Here is a tiny trained network, its code and every weight. The questions are about switching its units off for an input and a class, where a switched-off unit gives its printed mean instead of its output.

import numpy as np


def w(rows, s, z=0):
    codes = np.array(rows[::2]) - 128.0
    scale = np.full(codes.shape[1], s)
    scale[-1] = z or s
    return codes * scale


def norm(h):
    return h / np.sqrt((h * h).mean(-1, keepdims=True) + 1e-5)


def f(y):
    return y / 2 * (1 + np.tanh(0.7978845608 * (y + 0.044715 * y**3)))


def log_softmax(a):
    a = a - a.max(-1, keepdims=True)
    return a - np.log(np.exp(a).sum(-1, keepdims=True))


def net(x, mask):
    res = np.array(x, float).reshape(1, 5) / 4 @ E
    u = 0
    for l in range(4):
        y = f(norm(res) @ A[l][:, :-1].T + A[l][:, -1])
        res = res + np.where(mask[u : u + 5], y, B[l][:, -1]) @ B[l][:, :-1]
        u += 5
    return log_softmax(norm(res)[-1] @ U[:, :-1].T + U[:, -1])


A, B = {}, {}
E = w([
[94,2,134,147,115,151,125],'x0',
[122,131,120,125,126,130,123],'x1',
[124,131,119,126,130,133,116],'x2',
[171,89,45,102,218,58,134],'x3',
[56,149,144,250,234,147,149],'x4',
],0.0062)
A[0] = w([
[76,3,135,114,126,161,141,2],'0.n0',
[153,115,79,115,143,95,120,61],'0.n1',
[149,252,127,98,154,117,155,14],'0.n2',
[138,109,91,117,190,55,120,24],'0.n3',
[161,116,108,74,80,135,140,153],'0.n4',
],0.0066,0.0035)
B[0] = w([
[182,132,87,247,59,57,77,230],'0.n0',
[140,146,142,134,113,196,155,144],'0.n1',
[182,149,77,254,67,54,71,247],'0.n2',
[129,125,90,105,105,209,173,192],'0.n3',
[149,122,161,91,152,126,112,253],'0.n4',
],0.0085,0.0021)
A[1] = w([
[58,184,192,149,28,156,87,11],'1.n0',
[3,168,131,239,235,138,179,38],'1.n1',
[29,158,100,244,202,126,160,11],'1.n2',
[59,187,227,156,29,158,91,31],'1.n3',
[37,199,243,139,26,194,114,5],'1.n4',
],0.0038,0.0032)
B[1] = w([
[164,101,36,116,171,145,174,155],'1.n0',
[88,143,208,2,133,92,88,251],'1.n1',
[133,110,189,64,116,108,116,212],'1.n2',
[172,103,45,112,166,154,200,189],'1.n3',
[144,128,49,116,138,172,194,189],'1.n4',
],0.007,0.0022)
A[2] = w([
[119,138,154,240,144,62,94,146],'2.n0',
[97,157,159,154,54,254,151,50],'2.n1',
[112,163,123,138,82,217,161,19],'2.n2',
[51,150,194,173,244,141,130,2],'2.n3',
[166,90,12,81,249,90,153,41],'2.n4',
],0.0055,0.0035)
B[2] = w([
[181,76,112,35,60,140,54,251],'2.n0',
[177,136,63,147,205,181,179,150],'2.n1',
[121,87,70,150,148,103,173,118],'2.n2',
[99,116,164,2,204,96,130,189],'2.n3',
[91,178,117,193,56,247,245,181],'2.n4',
],0.0051,0.0029)
A[3] = w([
[164,114,171,16,90,129,101,80],'3.n0',
[127,125,67,126,143,200,254,4],'3.n1',
[110,33,124,179,98,126,114,29],'3.n2',
[140,126,93,133,126,178,232,29],'3.n3',
[144,217,105,128,118,86,128,84],'3.n4',
],0.0089,0.0035)
B[3] = w([
[16,152,187,137,233,126,132,254],'3.n0',
[151,106,99,109,106,209,212,244],'3.n1',
[161,254,85,176,117,112,101,193],'3.n2',
[138,138,128,126,142,155,190,204],'3.n3',
[112,10,120,174,99,149,111,210],'3.n4',
],0.0085,0.0043)
U = w([
[54,132,210,51,204,103,111,125],'0',
[185,130,88,221,55,82,68,254],'1',
[143,125,93,108,129,208,247,4],'2',
],0.014,0.00059)

Each question gives the input, the list of numbers given to net, and the class t.
The units are the neurons (one row each of A and B). Each row of codes is followed by its name. A weight is (code - 128) times the scale printed after its matrix; where a second scale follows, it is the last column's (A, B and U).
mask holds one flag per neuron, layer by layer. A switched-off neuron (its flag False) gives its mean, the last column of its row in B, instead of its output. The means were averaged over made-up inputs and are rounded, as every weight is.
A unit's drop is (log p(t) with every unit on - log p(t) with that unit switched off) / (log p(t) with every unit on - log p(t) with every unit switched off).
The circuit of an input: a set's keep is (log p(t) with only the set's units on - log p(t) with every unit switched off) / (log p(t) with every unit on - log p(t) with every unit switched off). Starting from the 12 units with the biggest drops (on a tie, the unit counted first), units are removed one at a time, each time the one whose removal leaves the highest keep (on an exact tie, the one counted first), for as long as the keep stays at least 0.8.
circuit, biggest first: the units of the circuit, biggest drop first
k most important neurons: the k neurons with the biggest drops, biggest first
top k neurons in layer l: the k neurons of layer l with the biggest drops, biggest first
drop of u: that unit's drop, to one decimal
input [-3,2,3,3,-3], class 0: circuit, biggest first -> 3.n0
input [0,-6,8,-7,-7], class 0: 3 most important neurons -> 3.n0; 0.n4; 2.n4
input [-7,8,7,-7,-2], class 1: top 3 neurons in layer 0 -> 0.n2; 0.n3; 0.n1
input [0,8,-5,-3,3], class 0: 2 most important neurons -> 1.n1; 0.n3
input [-5,2,7,4,4], class 1: 2 most important neurons -> 0.n2; 3.n0
input [-8,-4,-1,-7,6], class 1: 2 most important neurons -> 0.n2; 3.n0
input [8,-2,-2,8,1], class 1: 2 most important neurons -> 0.n0; 3.n2
input [5,-8,8,1,-4], class 1: 2 most important neurons -> 0.n0; 1.n1
input [-3,-2,-4,-4,4], class 0: 2 most important neurons -> 1.n1; 0.n3
input [4,4,1,5,-6], class 0: drop of 3.n0 -> 0.1
input [5,4,5,-5,7], class 0: drop of 2.n2 -> 0.0
input [-8,-1,-8,0,5], class 1: drop of 0.n2 -> 2.8
